Here is a tiny trained network, its code and every weight. The questions are about switching its units off for an input and a class, where a switched-off unit gives its printed mean instead of its output.

import numpy as np


def w(rows, s, z=0):
    codes = np.array(rows[::2]) - 128.0
    scale = np.full(codes.shape[1], s)
    scale[-1] = z or s
    return codes * scale


def norm(h):
    return h / np.sqrt((h * h).mean(-1, keepdims=True) + 1e-5)


def f(y):
    return np.maximum(y, 0)


def log_softmax(a):
    a = a - a.max(-1, keepdims=True)
    return a - np.log(np.exp(a).sum(-1, keepdims=True))


def net(x, mask):
    res = np.array(x, float).reshape(1, 4) / 4 @ E
    u = 0
    for l in range(4):
        y = f(norm(res) @ A[l][:, :-1].T + A[l][:, -1])
        res = res + np.where(mask[u : u + 7], y, B[l][:, -1]) @ B[l][:, :-1]
        u += 7
    return log_softmax(norm(res)[-1] @ U[:, :-1].T + U[:, -1])


A, B = {}, {}
E = w([
[183,128,30,56,72,190,87,166,177,119],'x0',
[59,96,117,3,164,52,124,85,123,106],'x1',
[130,127,78,159,109,33,143,213,108,60],'x2',
[216,141,230,152,83,144,41,121,65,145],'x3',
],0.0058)
A[0] = w([
[131,88,1,155,115,193,134,206,196,142,51],'L0N1',
[114,131,64,121,83,113,133,206,182,88,2],'L0N2',
[88,122,137,122,172,141,187,79,124,170,139],'L0N3',
[120,104,193,144,122,93,99,163,75,126,66],'L0N4',
[134,107,170,187,139,123,103,130,148,107,84],'L0N5',
[62,127,92,112,172,90,162,146,158,100,99],'L0N6',
[159,177,103,37,96,165,83,70,117,133,74],'L0N7',
],0.0057,0.003)
B[0] = w([
[240,219,180,59,93,162,241,79,153,49,254],'L0N1',
[158,37,132,115,34,153,207,107,152,68,201],'L0N2',
[32,164,189,108,182,132,108,92,145,91,226],'L0N3',
[193,215,53,120,62,117,137,46,80,162,196],'L0N4',
[122,135,105,148,135,81,184,116,90,63,180],'L0N5',
[81,101,115,153,184,99,80,122,211,126,231],'L0N6',
[99,20,87,90,88,107,86,108,226,254,213],'L0N7',
],0.0047,0.004)
A[1] = w([
[145,206,141,146,153,242,162,190,161,98,26],'L1N1',
[101,59,130,117,155,32,163,140,22,73,28],'L1N2',
[131,171,67,57,138,82,37,204,63,99,4],'L1N3',
[159,207,224,202,118,148,139,90,14,166,62],'L1N4',
[54,16,82,138,135,93,51,253,127,158,77],'L1N5',
[205,140,123,109,85,43,58,205,55,150,134],'L1N6',
[202,138,92,203,80,202,144,178,126,151,60],'L1N7',
],0.0048,0.0023)
B[1] = w([
[183,192,118,168,105,72,104,135,94,177,175],'L1N1',
[190,116,91,218,88,134,76,172,209,194,182],'L1N2',
[94,58,144,125,175,175,160,178,198,155,148],'L1N3',
[190,198,120,105,189,168,39,126,72,49,254],'L1N4',
[133,155,85,199,116,161,194,146,43,2,158],'L1N5',
[23,128,111,119,166,153,164,144,143,226,202],'L1N6',
[26,149,53,125,92,60,182,210,55,145,202],'L1N7',
],0.0056,0.0048)
A[2] = w([
[186,191,137,244,153,109,121,189,116,109,102],'L2N1',
[80,141,129,99,182,100,172,90,164,170,74],'L2N2',
[87,80,155,148,84,15,183,159,145,59,7],'L2N3',
[20,2,145,128,145,68,140,45,128,149,53],'L2N4',
[33,69,95,102,201,65,136,116,149,164,41],'L2N5',
[179,141,195,73,110,168,134,8,149,214,165],'L2N6',
[111,196,148,130,107,156,135,123,45,228,140],'L2N7',
],0.0059,0.0017)
B[2] = w([
[60,179,105,125,46,12,134,20,117,217,253],'L2N1',
[87,127,211,189,91,106,66,123,186,166,193],'L2N2',
[167,88,93,31,156,201,41,111,110,173,198],'L2N3',
[82,232,156,63,57,97,167,214,63,226,219],'L2N4',
[97,194,215,98,151,136,55,186,132,192,220],'L2N5',
[187,23,46,190,167,151,115,254,162,73,237],'L2N6',
[158,37,51,196,168,55,86,92,109,95,223],'L2N7',
],0.0052,0.0054)
A[3] = w([
[142,116,195,131,238,221,77,76,46,3,11],'L3N1',
[160,72,120,103,68,123,115,227,85,108,72],'L3N2',
[181,6,95,60,74,127,48,155,86,153,34],'L3N3',
[150,102,164,78,126,136,139,104,85,141,21],'L3N4',
[145,26,102,112,81,11,85,165,80,110,78],'L3N5',
[57,3,72,39,135,102,137,58,201,109,165],'L3N6',
[45,172,185,179,109,134,201,51,162,86,2],'L3N7',
],0.0051,0.0024)
B[3] = w([
[130,155,188,9,213,148,226,214,108,31,185],'L3N1',
[135,100,113,112,191,184,189,110,184,149,207],'L3N2',
[140,88,156,153,195,143,117,161,255,104,241],'L3N3',
[167,115,80,111,121,130,82,154,93,175,129],'L3N4',
[152,97,100,195,97,171,71,122,124,121,233],'L3N5',
[141,124,196,247,147,157,70,172,20,218,255],'L3N6',
[112,21,133,74,91,154,93,54,147,94,161],'L3N7',
],0.0058,0.0036)
U = w([
[28,155,200,97,134,121,95,152,142,192,163],'0',
[171,141,185,131,217,144,107,115,60,44,114],'1',
[81,106,168,140,115,128,161,38,168,90,77],'2',
[120,109,141,83,94,133,176,108,99,115,53],'3',
[165,178,90,205,75,76,92,88,44,150,164],'4',
[183,182,80,50,55,169,247,150,154,66,144],'5',
[176,29,104,135,136,195,85,181,186,157,163],'6',
[112,90,155,66,73,152,157,105,73,87,2],'7',
],0.013,0.0074)

Each question gives the input, the list of numbers given to net, and the class t.
The units are the neurons (one row each of A and B). Each row of codes is followed by its name. A weight is (code - 128) times the scale printed after its matrix; where a second scale follows, it is the last column's (A, B and U).
mask holds one flag per neuron, layer by layer. A switched-off neuron (its flag False) gives its mean, the last column of its row in B, instead of its output. The means were averaged over made-up inputs and are rounded, as every weight is.
A unit's drop is (log p(t) with every unit on - log p(t) with that unit switched off) / (log p(t) with every unit on - log p(t) with every unit switched off).
The circuit of an input: a set's keep is (log p(t) with only the set's units on - log p(t) with every unit switched off) / (log p(t) with every unit on - log p(t) with every unit switched off). Starting from the 12 units with the biggest drops (on a tie, the unit counted first), units are removed one at a time, each time the one whose removal leaves the highest keep (on an exact tie, the one counted first), for as long as the keep stays at least 0.8.
units of the circuit, in order: the units of the circuit, biggest drop first
most important unit: the unit with the biggest drop
top k neurons: the k neurons with the biggest drops, biggest first
drop when u is switched off: that unit's drop, to one decimal
input [-5,7,-7,5], class 6: units of the circuit, in order	[L2N6]
input [4,8,4,1], class 6: units of the circuit, in order	[L2N1 L3N5]
input [-8,3,3,1], class 4: units of the circuit, in order	[L0N4 L1N2]
input [-4,-4,-5,7], class 1: top 4 neurons	[L1N4 L3N1 L2N4 L1N2]
input [8,-7,8,4], class 5: units of the circuit, in order	[L0N1 L3N6]
input [-2,-1,4,-7], class 0: units of the circuit, in order	[L2N6 L2N5]
input [2,8,-3,4], class 6: top 4 neurons	[L2N6 L1N7 L2N1 L1N6]
input [2,1,-3,-8], class 0: top 3 neurons	[L3N6 L0N6 L1N4]
input [6,6,1,-8], class 0: units of the circuit, in order	[L3N6 L2N6]
input [1,-8,-3,-5], class 4: top 2 neurons	[L1N1 L2N1]
input [6,-8,8,0], class 5: top 2 neurons	[L0N1 L0N2]
input [-1,7,1,6], class 6: top 2 neurons	[L2N6 L0N4]
input [-3,-8,-6,-7], class 4: units of the circuit, in order	[L1N1 L0N7]
input [-2,-1,-4,2], class 1: most important unit	L1N4
input [1,2,7,-6], class 6: top 2 neurons	[L3N6 L2N3]
input [-7,-8,-7,-6], class 1: top 2 neurons	[L0N3 L1N4]
input [-5,-8,-6,-6], class 4: top 3 neurons	[L1N1 L2N1 L0N6]
input [-7,6,0,7], class 1: top 2 neurons	[L1N4 L3N1]
input [0,1,7,2], class 6: top 4 neurons	[L0N2 L1N4 L2N3 L1N3]
input [6,-1,1,0], class 5: units of the circuit, in order	[L0N1]
input [-7,3,-1,3], class 1: top 2 neurons	[L1N4 L3N1]
input [0,6,-2,6], class 6: drop when L2N6 is switched off	0.5
input [-5,8,-2,6], class 6: drop when L3N5 is switched off	0.2
input [8,-7,4,-5], class 5: drop when L0N5 is switched off	0.0
